Below is a small trained network, with its code and all its weights. Each question gives an input and a target symbol and asks what happens when units are switched off, that is, made to give their printed mean instead of their output.

import numpy as np


def w(rows, s, z=0):
    codes = np.array(rows[::2]) - 128.0
    scale = np.full(codes.shape[1], s)
    scale[-1] = z or s
    return codes * scale


def f(y):
    return y / 2 * (1 + np.tanh(0.7978845608 * (y + 0.044715 * y**3)))


def softmax(a):
    e = np.exp(a - a.max(-1, keepdims=True))
    return e / e.sum(-1, keepdims=True)


def log_softmax(a):
    a = a - a.max(-1, keepdims=True)
    return a - np.log(np.exp(a).sum(-1, keepdims=True))


def net(x, mask):
    ids = ['ΠΦΩαεζθψ'.index(c) for c in x.split()]
    T = len(ids)
    res = E[ids] + P[:T]
    r = res
    for j in range(3):
        rows = slice(3 * j, 3 * j + 3)
        q, k, v = (r @ M[0][rows].T for M in (Q, K, V))
        z = softmax(np.where(np.tri(T) > 0, q @ k.T / 3**0.5, -1e9)) @ v
        o = O[0][rows]
        res = res + np.where(mask[j], z, o[:, -1]) @ o[:, :-1]
    y = f(res @ A[0][:, :-1].T + A[0][:, -1])
    res = res + np.where(mask[3:11], y, B[0][:, -1]) @ B[0][:, :-1]
    return log_softmax(res[-1] @ U[:, :-1].T + U[:, -1])


Q, K, V, O, A, B = {}, {}, {}, {}, {}, {}
E = w([
[155,33,110,204,222],'Π',
[58,110,186,158,108],'Φ',
[128,106,53,72,119],'Ω',
[35,89,112,146,153],'α',
[190,80,199,126,114],'ε',
[179,130,139,67,27],'ζ',
[3,153,115,126,64],'θ',
[98,67,44,114,210],'ψ',
],0.015)
P = w([
[133,254,33,153,249],'0',
[80,108,119,183,95],'1',
[75,108,117,160,58],'2',
[114,103,64,130,45],'3',
[99,131,192,124,108],'4',
[77,148,135,82,88],'5',
[76,123,146,107,108],'6',
],0.009)
Q[0] = w([
[163,167,103,142,109],'head 1',
[134,168,152,150,41],'head 1',
[221,162,141,105,127],'head 1',
[146,144,117,140,151],'head 2',
[92,6,94,102,106],'head 2',
[184,155,87,172,170],'head 2',
[143,191,153,101,176],'head 3',
[98,123,152,126,122],'head 3',
[117,157,168,103,175],'head 3',
],0.013)
K[0] = w([
[127,151,137,89,59],'head 1',
[131,77,163,135,105],'head 1',
[113,88,118,142,58],'head 1',
[65,73,93,122,95],'head 2',
[164,164,79,137,188],'head 2',
[114,60,198,142,82],'head 2',
[70,4,176,157,88],'head 3',
[146,94,77,173,119],'head 3',
[144,92,143,87,86],'head 3',
],0.011)
V[0] = w([
[108,106,115,154,61],'head 1',
[136,87,170,127,95],'head 1',
[184,74,128,108,154],'head 1',
[119,137,117,117,87],'head 2',
[136,88,94,145,47],'head 2',
[62,154,115,112,162],'head 2',
[150,36,58,107,196],'head 3',
[101,165,57,66,172],'head 3',
[251,140,156,92,116],'head 3',
],0.013)
O[0] = w([
[56,164,107,107,182,136],'head 1',
[137,108,83,163,187,91],'head 1',
[132,122,145,107,154,130],'head 1',
[72,173,153,107,124,84],'head 2',
[27,171,82,95,163,57],'head 2',
[151,122,136,196,170,197],'head 2',
[225,181,142,71,142,229],'head 3',
[112,138,170,92,207,254],'head 3',
[130,2,155,52,72,73],'head 3',
],0.0091,0.0082)
A[0] = w([
[187,77,158,120,195,149],'neuron 1',
[64,96,126,138,143,92],'neuron 2',
[158,82,146,221,118,178],'neuron 3',
[2,203,116,116,136,81],'neuron 4',
[121,187,156,4,61,135],'neuron 5',
[135,185,73,191,152,253],'neuron 6',
[208,133,150,147,115,140],'neuron 7',
[148,80,130,69,166,107],'neuron 8',
],0.0089,0.004)
B[0] = w([
[121,220,129,2,88,255],'neuron 1',
[98,167,143,146,138,146],'neuron 2',
[33,151,100,161,107,185],'neuron 3',
[241,50,166,159,192,180],'neuron 4',
[79,74,180,192,195,202],'neuron 5',
[52,104,40,124,36,224],'neuron 6',
[157,51,98,66,76,248],'neuron 7',
[110,65,162,111,177,182],'neuron 8',
],0.0057,0.0092)
U = w([
[61,128,183,48,194,135],'Π',
[173,159,137,93,91,118],'Φ',
[60,98,139,52,59,213],'Ω',
[104,227,192,68,176,5],'α',
[139,163,98,140,151,112],'ε',
[58,204,93,78,32,145],'ζ',
[253,29,109,172,102,87],'θ',
[115,153,89,137,100,148],'ψ',
],0.0054,0.0023)

Each question gives the input, a string of symbols that net reads in full, and the target symbol t.
The units are the heads (3 rows each of Q, K, V and O) and the neurons (one row each of A and B). Each row of codes is followed by its name. A weight is (code - 128) times the scale printed after its matrix; where a second scale follows, it is the last column's (O, A, B and U).
mask holds one flag per unit, heads first, then neurons. A switched-off unit (its flag False) gives its mean, the last column of its rows in O or B, instead of its output. The means were averaged over made-up inputs and are rounded, as every weight is.
A unit's drop is (log p(t) with every unit on - log p(t) with that unit switched off) / (log p(t) with every unit on - log p(t) with every unit switched off).
The circuit of an input: a set's keep is (log p(t) with only the set's units on - log p(t) with every unit switched off) / (log p(t) with every unit on - log p(t) with every unit switched off). Starting from all 11 units, units are removed one at a time, each time the one whose removal leaves the highest keep (on an exact tie, the one counted first), for as long as the keep stays at least 0.8.
units of the circuit, in order: the units of the circuit, biggest drop first
most important unit: the unit with the biggest drop
k most important neurons: the k neurons with the biggest drops, biggest first
which heads matter: for each layer, one digit per head in row order, 1 if its drop is at least 0.15 and else 0, layers parted by /
input ζ Ω Ω α Π θ, target Π: which heads matter : 010
input ε ζ ζ Π ε, target Ω: units of the circuit, in order : head 3; head 2
input θ ζ θ, target ψ: most important unit : neuron 4
input ε ζ ε, target Ω: which heads matter : 001
input ζ Π Π Ω ε ζ, target Π: units of the circuit, in order : head 2; neuron 5
input ψ ψ α, target Φ: units of the circuit, in order : head 2; head 3; head 1; neuron 7
input Ω Π Ω, target α: units of the circuit, in order : head 3; neuron 6
input θ ε ζ, target ε: units of the circuit, in order : head 3; neuron 4; head 1
input Π Ω θ, target θ: which heads matter : 110
input Π ε ψ Φ, target Φ: units of the circuit, in order : head 3; neuron 1; head 2
input θ θ θ Π, target ψ: units of the circuit, in order : neuron 6; head 3
input θ ζ ζ α, target ψ: which heads matter : 001
input Ω Π ζ ζ, target Π: which heads matter : 001
input Π α ζ ε ζ Π ψ, target θ: which heads matter : 111
input ψ ζ α, target α: units of the circuit, in order : head 3
input ζ ψ Π, target Π: units of the circuit, in order : head 3; neuron 6; head 2; neuron 7
input ψ Π Π θ Π, target Φ: which heads matter : 101
input α ζ ψ, target ζ: 2 most important neurons : neuron 6; neuron 4
input Π ψ ε Π Π ζ, target θ: which heads matter : 011
input ψ θ ζ Π, target α: units of the circuit, in order : head 3
input Φ Φ Π, target ζ: 2 most important neurons : neuron 6; neuron 3
